Below are the code and all the weights of a small trained network. Each question names an input and a target symbol and asks about switching units off, where a switched-off unit gives its printed mean instead of its output.

import numpy as np


def w(rows, s, z=0):
    codes = np.array(rows[::2]) - 128.0
    scale = np.full(codes.shape[1], s)
    scale[-1] = z or s
    return codes * scale


def f(y):
    return np.maximum(y, 0)


def softmax(a):
    e = np.exp(a - a.max(-1, keepdims=True))
    return e / e.sum(-1, keepdims=True)


def log_softmax(a):
    a = a - a.max(-1, keepdims=True)
    return a - np.log(np.exp(a).sum(-1, keepdims=True))


def net(x, mask):
    ids = ['ζηθλξπτφ'.index(c) for c in x.split()]
    T = len(ids)
    res = E[ids] + P[:T]
    u = 0
    for l in range(2):
        r = res
        for j in range(2):
            rows = slice(2 * j, 2 * j + 2)
            q, k, v = (r @ M[l][rows].T for M in (Q, K, V))
            z = softmax(np.where(np.tri(T) > 0, q @ k.T / 2**0.5, -1e9)) @ v
            o = O[l][rows]
            res = res + np.where(mask[u + j], z, o[:, -1]) @ o[:, :-1]
        u += 2
        y = f(res @ A[l][:, :-1].T + A[l][:, -1])
        res = res + np.where(mask[u : u + 12], y, B[l][:, -1]) @ B[l][:, :-1]
        u += 12
    return log_softmax(res[-1] @ U[:, :-1].T + U[:, -1])


Q, K, V, O, A, B = {}, {}, {}, {}, {}, {}
E = w([
[143,173,126,201,164],'ζ',
[147,192,126,62,100],'η',
[83,120,88,8,79],'θ',
[158,200,185,118,167],'λ',
[161,97,202,123,81],'ξ',
[205,121,139,81,121],'π',
[90,165,86,184,109],'τ',
[180,92,142,183,185],'φ',
],0.012)
P = w([
[115,170,189,138,46],'0',
[200,30,148,132,176],'1',
[82,204,154,145,70],'2',
[193,51,96,119,198],'3',
[24,224,158,104,125],'4',
[198,73,59,116,231],'5',
[54,255,111,104,146],'6',
[194,53,125,135,194],'7',
],0.0043)
Q[0] = w([
[53,116,113,97,142],'0.h0',
[219,4,154,84,173],'0.h0',
[133,101,127,140,142],'0.h1',
[171,148,137,115,116],'0.h1',
],0.036)
K[0] = w([
[19,76,159,73,178],'0.h0',
[63,191,41,69,253],'0.h0',
[89,146,164,92,184],'0.h1',
[147,181,81,132,158],'0.h1',
],0.022)
V[0] = w([
[1,10,62,44,66],'0.h0',
[63,48,87,149,73],'0.h0',
[157,123,37,210,32],'0.h1',
[119,101,215,167,118],'0.h1',
],0.0053)
O[0] = w([
[253,107,89,231,38,5],'0.h0',
[235,165,101,190,62,32],'0.h0',
[171,216,137,92,157,118],'0.h1',
[195,145,78,137,74,124],'0.h1',
],0.0041,0.0024)
A[0] = w([
[204,114,125,109,127,157],'0.n0',
[62,144,71,176,134,171],'0.n1',
[80,121,115,120,133,61],'0.n2',
[151,227,142,159,117,149],'0.n3',
[125,195,69,53,92,143],'0.n4',
[155,73,99,112,195,92],'0.n5',
[59,153,122,109,23,95],'0.n6',
[163,80,116,140,175,166],'0.n7',
[96,156,122,198,100,92],'0.n8',
[200,8,98,166,112,2],'0.n9',
[141,158,109,175,149,162],'0.n10',
[97,37,100,146,116,179],'0.n11',
],0.011,0.0025)
B[0] = w([
[70,97,107,103,174,177],'0.n0',
[123,85,65,177,174,174],'0.n1',
[152,122,127,152,97,135],'0.n2',
[64,162,177,98,150,205],'0.n3',
[215,143,102,167,176,253],'0.n4',
[140,144,194,161,79,159],'0.n5',
[106,182,97,196,52,193],'0.n6',
[154,89,173,154,102,164],'0.n7',
[77,96,80,90,171,154],'0.n8',
[85,170,3,15,101,157],'0.n9',
[135,94,142,132,151,160],'0.n10',
[142,154,140,86,189,149],'0.n11',
],0.017,0.0051)
Q[1] = w([
[83,233,116,207,139],'1.h0',
[114,129,190,153,178],'1.h0',
[63,2,104,136,167],'1.h1',
[184,195,182,112,118],'1.h1',
],0.019)
K[1] = w([
[89,89,140,86,22],'1.h0',
[114,112,219,133,136],'1.h0',
[160,4,170,109,149],'1.h1',
[66,179,73,154,130],'1.h1',
],0.02)
V[1] = w([
[255,253,122,107,162],'1.h0',
[148,130,221,33,72],'1.h0',
[132,122,194,112,133],'1.h1',
[142,85,108,152,119],'1.h1',
],0.0055)
O[1] = w([
[252,212,92,103,218,252],'1.h0',
[160,167,197,7,15,106],'1.h0',
[139,125,120,161,189,70],'1.h1',
[166,93,141,152,115,82],'1.h1',
],0.0036,0.0029)
A[1] = w([
[184,97,93,185,57,4],'1.n0',
[156,156,172,59,111,134],'1.n1',
[127,183,169,166,118,119],'1.n2',
[158,86,111,139,178,207],'1.n3',
[130,12,135,135,158,144],'1.n4',
[90,126,211,64,64,93],'1.n5',
[114,111,246,146,206,48],'1.n6',
[62,118,186,166,89,133],'1.n7',
[174,96,130,203,157,182],'1.n8',
[172,105,179,97,174,138],'1.n9',
[61,155,116,171,156,67],'1.n10',
[166,184,68,104,87,42],'1.n11',
],0.011,0.0034)
B[1] = w([
[51,182,110,40,136,139],'1.n0',
[166,152,57,152,130,218],'1.n1',
[109,130,171,195,104,214],'1.n2',
[108,152,168,78,103,253],'1.n3',
[50,176,200,159,152,194],'1.n4',
[108,83,72,208,91,185],'1.n5',
[200,3,139,78,121,215],'1.n6',
[133,146,150,22,84,189],'1.n7',
[86,127,131,96,48,215],'1.n8',
[177,170,104,128,79,227],'1.n9',
[166,114,71,147,177,223],'1.n10',
[128,57,183,153,197,241],'1.n11',
],0.017,0.0059)
U = w([
[123,101,192,85,93,66],'ζ',
[189,254,96,36,111,238],'η',
[130,77,107,76,207,75],'θ',
[201,72,77,155,91,4],'λ',
[96,119,17,140,131,118],'ξ',
[93,156,87,157,22,103],'π',
[20,174,138,88,142,203],'τ',
[155,147,168,211,137,137],'φ',
],0.0043,0.0031)

Each question gives the input, a string of symbols that net reads in full, and the target symbol t.
The units are the heads (2 rows each of Q, K, V and O) and the neurons (one row each of A and B). Each row of codes is followed by its name. A weight is (code - 128) times the scale printed after its matrix; where a second scale follows, it is the last column's (O, A, B and U).
mask holds one flag per unit, layer by layer, with each layer's heads first. A switched-off unit (its flag False) gives its mean, the last column of its rows in O or B, instead of its output. The means were averaged over made-up inputs and are rounded, as every weight is.
A unit's drop is (log p(t) with every unit on - log p(t) with that unit switched off) / (log p(t) with every unit on - log p(t) with every unit switched off).
most important unit: the unit with the biggest drop
k most important neurons: the k neurons with the biggest drops, biggest first
top k neurons in layer l: the k neurons of layer l with the biggest drops, biggest first
heads that matter: for each layer, one digit per head in row order, 1 if its drop is at least 0.15 and else 0, layers parted by /
input ξ τ ξ ξ, target τ: 2 most important neurons => (1.n4, 0.n0)
input η η π φ ζ η π τ, target τ: most important unit => 1.n4
input η τ η τ η η ζ ξ, target ζ: 2 most important neurons => (0.n6, 1.n6)
input π η ζ τ η φ, target η: heads that matter => 01 / 10
input η η η ξ θ ξ ξ ξ, target θ: heads that matter => 10 / 00
input τ φ η φ, target η: heads that matter => 00 / 10
input ξ η τ φ, target τ: 4 most important neurons => (0.n9, 0.n1, 1.n4, 0.n7)
input η τ τ λ, target λ: top 4 neurons in layer 0 => (0.n4, 0.n6, 0.n1, 0.n9)
input η ξ π η θ ξ λ ξ, target λ: 2 most important neurons => (1.n6, 0.n1)
input λ η η λ π ξ π φ, target λ: heads that matter => 10 / 10
input ζ θ φ ζ π ξ θ, target τ: top 4 neurons in layer 1 => (1.n0, 1.n11, 1.n8, 1.n6)
input θ ξ λ π, target λ: heads that matter => 10 / 10
input π π η η π η η θ, target θ: 2 most important neurons => (1.n11, 0.n9)
input η η τ η ξ π η ξ, target η: most important unit => 0.n4
input ζ τ ξ φ, target τ: 2 most important neurons => (0.n9, 1.n4)
input η ζ ξ π π ζ τ, target ξ: 3 most important neurons => (1.n10, 0.n1, 0.n6)
input ζ φ τ θ τ π, target τ: 2 most important neurons => (0.n1, 1.n4)
input η π η η τ ξ τ π, target τ: heads that matter => 00 / 10
input φ η η π, target η: 2 most important neurons => (0.n9, 0.n6)
input ζ ξ θ η τ θ, target θ: most important unit => 0.h0
input π ξ λ ζ τ ζ, target ζ: 2 most important neurons => (1.n6, 0.n7)
